Here is a tiny trained network, its code and every weight. The questions are about switching its units off for an input and a target symbol, where a switched-off unit gives its printed mean instead of its output.

import numpy as np


def w(rows, s, z=0):
    codes = np.array(rows[::2]) - 128.0
    scale = np.full(codes.shape[1], s)
    scale[-1] = z or s
    return codes * scale


def f(y):
    return np.maximum(y, 0)


def softmax(a):
    e = np.exp(a - a.max(-1, keepdims=True))
    return e / e.sum(-1, keepdims=True)


def log_softmax(a):
    a = a - a.max(-1, keepdims=True)
    return a - np.log(np.exp(a).sum(-1, keepdims=True))


def net(x, mask):
    ids = ['αβγδζθλμξπσφψ'.index(c) for c in x.split()]
    T = len(ids)
    res = E[ids] + P[:T]
    q, k, v = (res @ M[0].T for M in (Q, K, V))
    z = softmax(np.where(np.tri(T) > 0, q @ k.T / 4**0.5, -1e9)) @ v
    res = res + np.where(mask[0], z, O[0][:, -1]) @ O[0][:, :-1]
    y = f(res @ A[0][:, :-1].T + A[0][:, -1])
    res = res + np.where(mask[1:9], y, B[0][:, -1]) @ B[0][:, :-1]
    return log_softmax(res[-1] @ U[:, :-1].T + U[:, -1])


Q, K, V, O, A, B = {}, {}, {}, {}, {}, {}
E = w([
[90,148,94],'α',
[163,55,126],'β',
[90,139,98],'γ',
[90,149,95],'δ',
[89,149,96],'ζ',
[206,105,134],'θ',
[87,155,67],'λ',
[86,134,121],'μ',
[90,192,119],'ξ',
[249,124,123],'π',
[73,52,99],'σ',
[76,73,162],'φ',
[91,155,221],'ψ',
],0.016)
P = w([
[156,114,114],'0',
[144,121,112],'1',
[132,127,114],'2',
[118,131,107],'3',
[104,138,102],'4',
[91,141,101],'5',
[82,141,100],'6',
[68,142,97],'7',
[57,145,97],'8',
[46,146,93],'9',
[35,150,98],'10',
[19,152,99],'11',
[13,149,99],'12',
[2,150,91],'13',
],0.0074)
Q[0] = w([
[58,177,91],'h1',
[252,130,202],'h1',
[72,92,92],'h1',
[196,114,163],'h1',
],0.018)
K[0] = w([
[25,101,141],'h1',
[253,113,109],'h1',
[67,153,156],'h1',
[222,116,132],'h1',
],0.02)
V[0] = w([
[133,129,2],'h1',
[114,3,193],'h1',
[156,186,134],'h1',
[146,52,43],'h1',
],0.013)
O[0] = w([
[183,96,2,254],'h1',
[31,58,180,114],'h1',
[183,155,142,46],'h1',
[131,10,56,196],'h1',
],0.0099,0.0037)
A[0] = w([
[102,122,92,123],'n1',
[92,121,142,120],'n2',
[187,232,92,99],'n3',
[91,115,186,177],'n4',
[78,140,126,120],'n5',
[91,36,183,61],'n6',
[160,174,165,254],'n7',
[114,172,254,104],'n8',
],0.0083,0.0091)
B[0] = w([
[103,141,99,234],'n1',
[101,154,116,184],'n2',
[76,215,145,247],'n3',
[94,142,191,237],'n4',
[137,134,135,198],'n5',
[133,244,112,225],'n6',
[249,107,254,253],'n7',
[223,33,77,200],'n8',
],0.0078,0.0051)
U = w([
[171,72,148,193],'α',
[125,136,210,169],'β',
[89,1,89,138],'γ',
[151,105,135,254],'δ',
[127,134,127,79],'ζ',
[123,225,135,81],'θ',
[160,52,129,120],'λ',
[32,137,175,134],'μ',
[203,107,121,104],'ξ',
[129,139,123,89],'π',
[123,172,65,90],'σ',
[121,138,124,65],'φ',
[115,181,110,122],'ψ',
],0.0096,0.0077)

Each question gives the input, a string of symbols that net reads in full, and the target symbol t.
The units are the heads (4 rows each of Q, K, V and O) and the neurons (one row each of A and B). Each row of codes is followed by its name. A weight is (code - 128) times the scale printed after its matrix; where a second scale follows, it is the last column's (O, A, B and U).
mask holds one flag per unit, heads first, then neurons. A switched-off unit (its flag False) gives its mean, the last column of its rows in O or B, instead of its output. The means were averaged over made-up inputs and are rounded, as every weight is.
A unit's drop is (log p(t) with every unit on - log p(t) with that unit switched off) / (log p(t) with every unit on - log p(t) with every unit switched off).
The circuit of an input: a set's keep is (log p(t) with only the set's units on - log p(t) with every unit switched off) / (log p(t) with every unit on - log p(t) with every unit switched off). Starting from all 9 units, units are removed one at a time, each time the one whose removal leaves the highest keep (on an exact tie, the one counted first), for as long as the keep stays at least 0.8.
units of the circuit, in order: the units of the circuit, biggest drop first
top k neurons: the k neurons with the biggest drops, biggest first
drop when u is switched off: that unit's drop, to one decimal
input θ φ φ γ ξ φ σ σ γ μ, target γ: units of the circuit, in order -> [h1, n3]
input ξ φ α α β λ λ λ ξ α, target θ: units of the circuit, in order -> [h1, n3]
input σ σ λ β γ α π ξ σ μ σ β ζ, target γ: units of the circuit, in order -> [h1, n6]
input ψ ζ λ γ φ μ, target μ: top neuron -> [n4]
input α π δ σ φ α δ π α σ δ δ, target γ: top 3 neurons -> [n6, n3, n7]
input ξ φ λ ψ φ, target β: units of the circuit, in order -> [h1, n4, n8]
input μ ζ σ λ φ γ ψ ζ, target β: top 2 neurons -> [n7, n4]
input γ φ λ σ θ δ μ μ λ σ ψ β μ, target β: top 2 neurons -> [n7, n4]
input λ λ ζ λ φ ξ θ λ π ψ ψ λ, target β: top 2 neurons -> [n7, n4]
input π λ λ α φ, target μ: drop when n8 is switched off -> 0.1
input ψ φ σ θ δ α α λ λ λ ψ α, target β: drop when n7 is switched off -> 0.2
input ψ μ ζ, target β: drop when n8 is switched off -> -0.1
